A new row, then its nearest point in the smallest flat space through zero that holds the last named rows above it.
fep:
[[ -9   5   2   0   1   4 -14  14 -12  -5 -21   3   6 -13  -5   8  13   3
    7  -9]
 [ -1  -1  15   4   8   9 -21   6 -21 -24 -11   4  10  -5  -4  -6  12  10
    9  -4]
 [ -4  10  13  17  20  -1 -28   4 -13 -18  17  -8  17  -1 -16  11  16  14
    2   0]
 [ -6   5  18  12  17   6 -31   9 -23 -25  -1  -2  17  -5 -14   3  17  15
   10  -6]]
New rows:
[  0   0   7  15   3   6   8  19   2   6  13 -17   5  10   1 -13  -4  -6
 -12 -13] => [-3 -2  3  3  4 -2  2 -2  2  5 11 -5  1  7 -6 -1 -7  2  3 -3]
[ 14  -2  -6  -2  -2  16   8  -9   4 -21   4   4   2 -11   4   6   6  -3
  -9  24] => [ 15   2  -3   0  -3   1  -2  -8   1 -13   2   5  -1  -3  14  -2  10  -1
 -13  16]
fena, 5 rows:
[[ -4   6  16   0  13  13  18  20  19  -1  28  19   1  -1 -14 -10  23  -4
    4  24]
 [-12 -23   4  -1   5  19  26  -1  -5 -26 -25 -17   4   5   2 -19  12  -9
    0   5]
 [ 10  -9  -1  -2  -7   4  21   8  -4  -6  -1   4  -7   6  17   3  -6  -4
    1   3]
 [-16  -8 -18  -3   6  25   0   9 -14  15 -16 -13  20 -18  13  -1  36  27
    0 -16]
 [ -4   4  12   2  -2   4   1  13  -9 -10  -9   7  13  -4  -4  -6 -11  -2
   -4 -15]]
New rows:
[  6  10   1  -6  -4  14 -29  -3  -9   8 -14  19   9   3  13   0   2   4
  20 -10] => [ -1   6  -4   0  -3  -1 -11   4  -8   9  -3   2   8  -7   3   5  -3   9
  -2 -14]
[ 14  11  -5   0 -24   1 -24 -12 -12  -1  -8 -11  18  10   3  -1 -11 -12
 -21   4] => [  2   2  -2   1  -6 -11 -14 -10  -7  -1 -10  -6   0   1  -1   4 -17  -2
  -3 -11]
Niviv, 3 rows:
[[  6 -13 -26   9  18   1   7  -4  27   9  15  30  10  11 -37 -18 -17  18
  -10   4]
 [ 16 -10 -23   3  21  -3  -3   0  23  -5   1  21   6   7 -22 -18  -6  -2
  -10  12]
 [ 22 -19 -26  15  15  -4   5  15  22  -6   5  31   9  -3 -28  -8   5   0
   -9   6]]
New rows:
[ 13   8   0 -15  17 -16 -24  -8  10 -13 -10   1   1   4   5 -21   6 -23
   7  16] => [ 14   4  -6 -12  17  -5 -17  -6   8 -15 -16  -5  -3   6   8 -16   0 -22
  -6  18]
[-11   8   7 -25   8  -8 -34  -6  11   1 -16  -7  10  26  -2  -1  11   7
  24   3] => [ -4   9   3 -12   7   0  -9 -13   1  -2  -6 -11  -3   9   8 -10  -8  -6
  -1   7]
katuk:
[[  2  -4  34  24  16   7  12  10   7  -9 -37 -17 -12 -11  -9  21  -9 -22
    3  -5]
 [  8  -6  31  26  17   6  14   8  13  -8 -36 -11  -9  -4 -13  22 -10 -23
    9  -5]]
New rows:
[ 24 -19   8  14  12  -7  -1 -14 -12   0   2  -4 -17  -5   3   9  -2 -26
 -14   4] => [  1  -1  10   7   5   2   4   3   3  -3 -11  -4  -3  -2  -3   6  -3  -7
   2  -1]
[  7  14 -28 -18  -7   8  -1 -13 -27   5  25 -12   5  -8  14 -15  -8  18
   7  -4] => [ -8   5 -18 -17 -11  -3 -10  -4 -12   4  22   4   4  -1  10 -14   7  15
  -9   3]
Mave:
[[  2   1  -5   1   1   7  11  -8  18  -7  14 -21  -2  -8   9  -4  -7  12
  -18   4]
 [-33 -18  -8   9 -10 -16  11   6   2 -15  19 -20   7 -16  22 -30  -9  13
   -9  21]
 [  9   7   7   6 -15  18   3  -3  -2   4 -15   2  10  21 -15  36  30  -2
   20 -14]]
New rows:
[ 15   4  -1   1   2  11  -4  -2   8  13 -17   3  -6  19  -6  23   8  -6
   1 -15] => [ 18  10   4  -3   1  13  -2  -5   2   6  -9   5  -1  11 -12  21  10  -4
   5 -12]
[ 14  18   8   3  -2  15  -6  -2   1  -3 -15  -2   2   3  -8  32  19  -7
   5  -6] => [ 15   9   5   0  -4  15   1  -5   3   5 -10   2   2  13 -12  26  16  -2
   8 -12]
[ 12  13   4  -1  -5  15  -5  -7 -15  -7 -23  -3   6  24  -8  23  -3 -24
  11 -16] => [ 14   8   6  -1  -2  10  -4  -2  -4   7 -13  10   1  13 -14  22  14  -7
  12 -12]
Vut (5 x 20):
[[ -6  -9   1   7   9  26   4  -9  16  -6 -17 -39  -4   3   7 -16  -7  -1
   19  -5]
 [ -4   9   0   8  -3   4  -2   1  -6  -2 -16  -9  12   1 -14   9 -16   1
   -4   3]
 [ 19  10  -8  -5 -37  -2  10  29  -1  -2   8  26 -18  -9   1  -6  18   3
  -17   4]
 [ -4   3 -12   1   4  13  -3 -13  12  10   3 -22   9 -13   4   1  -1  18
    8 -14]
 [-11  10 -13   6  24 -23   1 -24  10   8   9  39   2  13  18  21  11 -11
   20 -16]]
New rows:
[  7   7 -19  -7   2 -13  23   4  -1  26   7 -23 -20  -6  -7 -19  -3  -3
  23  -9] => [ 2 -2 -6 -1 -2  9  3 -2 11  2  3 -9 -6 -5  9 -8  7  6  7 -7]
[ -7  13 -29  20  -1 -10   3 -20   1  13 -15  19  28   3  -4  13   3  -9
   1 -21] => [ -9  24 -19  14   4  -7   1 -13   6   7  -9  18  14   2  -1  26  -5   2
   9 -14]
[ -9 -16  -4  -2  19  12  11 -17 -10   1  -6  -8  22   1 -23   7  -4 -10
   0  -7] => [ -9  -3   5   3  16   0  -7 -12  -4   1  -6 -13  13   3  -7   6 -13   0
   3   1]
solef (2 x 20):
[[  4 -11  23  -7  10  24  10   5  -7   8   7 -21   4  21  -7   6  -1   3
   -3   0]
 [ -1  -4  22   0  11  18  -5  -3  -2   5   9  -7  -1   9  -3  -6   1  14
    8 -10]]
New rows:
[-13 -13  15 -19  -1  10 -12  -4 -24  10  25  -5 -12 -10   0  11   5  21
  15   0] => [-1 -2 17  1  9 13 -5 -3 -1  4  7 -4 -1  6 -2 -6  1 12  7 -9]
[  3 -16 -21 -12   8 -20  -2  -2   0  17 -19  -3  16 -21  -6   4   4   4
   3   5] => [  0   3 -12   0  -6 -10   2   1   1  -3  -5   5   0  -6   2   3   0  -7
  -4   5]
kesit:
[[ -8  30  -6  -3   4  12 -19  13  -9  15   6  20   8 -13  -3  -1  -1 -12
    7  -8]
 [ 11 -17   2  -5   5 -12  17 -15  -4 -18   3  -8  -2   4  -4   6  16  10
   -8  13]
 [  9 -35  -5  -9  12  -1  12 -15  -2 -10 -11   4  13   7  -3   0  14  27
   -5  22]
 [  3  39   2   4  -4  29 -14  24   0  14   1  14   3 -11  22  -9 -21 -14
    9 -21]]
New rows:
[ -9 -15  15 -17 -40  -6  -8   0  18  -6  -1  -7   7 -10 -23  -8  -6   6
  16  -6] => [-12 -12   0   6  -6  -9  -5  -1   8   7  -5  -8  -5   6  -7  -1  -7  -2
   1  -2]
[ 22   6   5   3   9   9  14  -7  -7 -19  11   7 -12  -2  10  15   5  -7
  -2   1] => [ 19  12   6  -4   3   3  15  -3  -8 -18  10  -2  -4  -5  11   4   9  -1
  -5   1]
tozo, 3 rows:
[[ -8   6   3 -15  -9   1  -7 -15   7 -11   3 -10   8   1 -10  -6   9  14
    3   1]
 [  7   0   0 -20  -8  -9 -21 -16  17 -15   2 -18   5   1 -17 -15  20  17
    3   8]
 [-27  14   7 -10 -10  13  10 -14  -3  -7   4  -2  12   1  -2   5  -4  11
    4  -7]]
New rows:
[  7  21 -15  -5  -4  -1  13  20   1  14   5  -4   6   4   2  -9   3 -19
  -4  -6] => [ 1 -1  0  5  5  0  4  7  1  4 -2  1 -3  0  4  4 -4 -6  1  0]
[-17  17   0   0 -10  19 -13 -14   5  -9  12   4   6   9  12  -8   6  18
  11  -1] => [-16   9   4 -11 -10   7   1 -15  -2  -8   4  -3   9   1  -5  -1   2  12
   2  -4]
Larul, 5 rows:
[[ -3  -9   4  -9  -2  12  12  17 -23  -6   3  -4   1   3   2 -14  -4   9
   -6   2]
 [ 19 -25  16  -9 -15   8  14   6 -23  21  -7 -26   1   9  -9 -14 -10 -13
  -21   6]
 [ 23   6  25  20  -8  10  28  23 -12 -15  11 -14 -20  -1  11 -21  -2   7
  -11  -1]
 [ 14 -10  27  -3  -9  12  37  25 -35  10   4 -19 -17 -10   1 -14  -7   9
   -8   9]
 [ -6 -19   3 -25   0  11   8  25 -30   1 -16   3   1  -5  -9   3   2  12
    3  19]]
New rows:
[-15   2  -1  -5  15  11   2  18  -3 -21  23  -1  -2  -7  11  -6  -4  20
   8 -14] => [-16  10  -5   0   7   8   9  11 -10 -19  16   9  -1  -3  12 -11  -1  18
   5  -8]
[ -6  -7  -4 -13   0   5  17   3  25  -9 -10   0  20  25   4  -7 -29  17
  -9  11] => [-3 -7 -7 -5 -1  6 -7  3 -4 -9 -1  0  9 11  0 -9 -2 -1 -7 -3]
Fumu, 3 rows:
[[-17 -18   6   7 -15   5 -18 -15  -8   0  10 -33  -4 -14  13   2 -13   4
  -14   3]
 [ -5  14  -1   7   3 -16  -6 -14  10  -9   8  -5   8  -8 -13   6   3   8
    6   6]
 [-23   6   6  17 -15 -20 -22 -22   1   0  18 -36  -2 -14   1   9 -13  20
   -3   7]]
New rows:
[ -1 -29  20   1  -1  16 -16   3 -21  22   7   9   4   5   9  -4   1  19
   9   0] => [ -2 -11   3  -1  -8   9  -1   7  -9   9  -2  -6  -9   4  13  -3  -7  -1
  -7  -4]
[  7 -14  10  -1  11  11  -2   9 -17  14   0 -14  -6  -5  16 -11 -30  -6
   9   3] => [ -3 -14   3  -2  -9  11  -2   7 -11   9  -2  -8  -9   3  15  -3  -8  -2
  -8  -4]
zisal (5 x 20):
[[  2  10  -5   9  12  10  13  21   6   6  20   5  29  14 -10   3   4   5
   13 -17]
 [-10   0   7  22   4   3 -15  -9 -10  -7   3  -6  27  -4 -12 -14   3  -3
  -11   5]
 [ -5 -14  -4 -16  -5  -7 -19  -6   5 -16 -17  -7 -33 -16   6   3  -8 -10
  -29  14]
 [ -5   0  10 -12  -1 -22 -23 -15   6  13   2   0 -12 -18  29   3  -1  -4
    8   7]
 [ 13   4   0  23  15  15   2  17   3 -10 -11   1  -6  -7 -17 -12 -12  -5
  -14  -2]]
New rows:
[ 14  -9  -3 -16   0  11  26 -21   0  -8  -7  28 -10 -10   3  -4  -5   4
  10   6] => [ 10   0   0  -5  -9   2  16  -5  -5   3 -12   3 -19   5   1   1  -1   4
   9   2]
[-10  -8 -23 -16  -6  -8   7   2  -7  -8  11 -15   7  17  -3   9  -2   4
   0 -10] => [-11  -7 -12 -18  -9   1   7   3   1  -6   9  -3   8  15  -4  13   8   3
  -4  -3]
papu:
[[  5   2  -5  -3  -3 -18  24  28 -30   6  16 -14  -8 -15  25  28  -4 -20
   -3   7]
 [ 11 -12 -10  -5 -20  -1  20  11 -13 -10   5 -10  -7  -9  19  21   1 -18
   -6   0]]
New rows:
[ -6   2   4   4 -11  22   7  10 -13  -2  13   1   0   8   9  -3   3  -6
 -15  13] => [ 3 -3 -2 -1 -5 -1  5  3 -4 -2  2 -3 -2 -2  5  6  0 -5 -1  0]
[ -1  -4   8   3 -12  16  -8 -22  24 -16 -16   6   8  11  -7 -14   7   1
   6   4] => [  2  -9  -1   0  -9  16 -11 -20  20 -12 -12   7   3   9 -12 -14   4   8
  -1  -7]
gevu:
[[ -3  -8  16  12   4   3 -18  10  -7   0  20 -11  -2  -6   7  11   4  -8
   -7   0]
 [ -5  -8  16  13   2  -1 -17   7 -11 -12  17 -13   6 -10  -8  17  -2 -13
  -13   6]
 [ -4 -12  13  15  12  -7 -29  10  -8 -13  19  -6   8  -6  -9  13  -7 -14
  -19   6]
 [ -8 -20  20  22   1  -3 -22   5 -13 -17  13 -10  15  -9 -12  33  -7 -17
  -18  10]]
New rows:
[-19   8   4 -16   5   8  14  10  -1  16  32  -7   5   9   1 -11  -1   9
  -7 -10] => [  2  10   2  -5   2   3  -1   6  -1   5  12  -8 -10  -4   6 -13   7   1
   3  -4]
[-31  -3  15  12   4  22   2  18  14   2  17   3   9 -11  24  -6  -6  -9
   7  -7] => [-1 -6 11  7  1  6 -8  7 -2  9 12 -6 -6 -1 15  5  8 -1  2 -4]
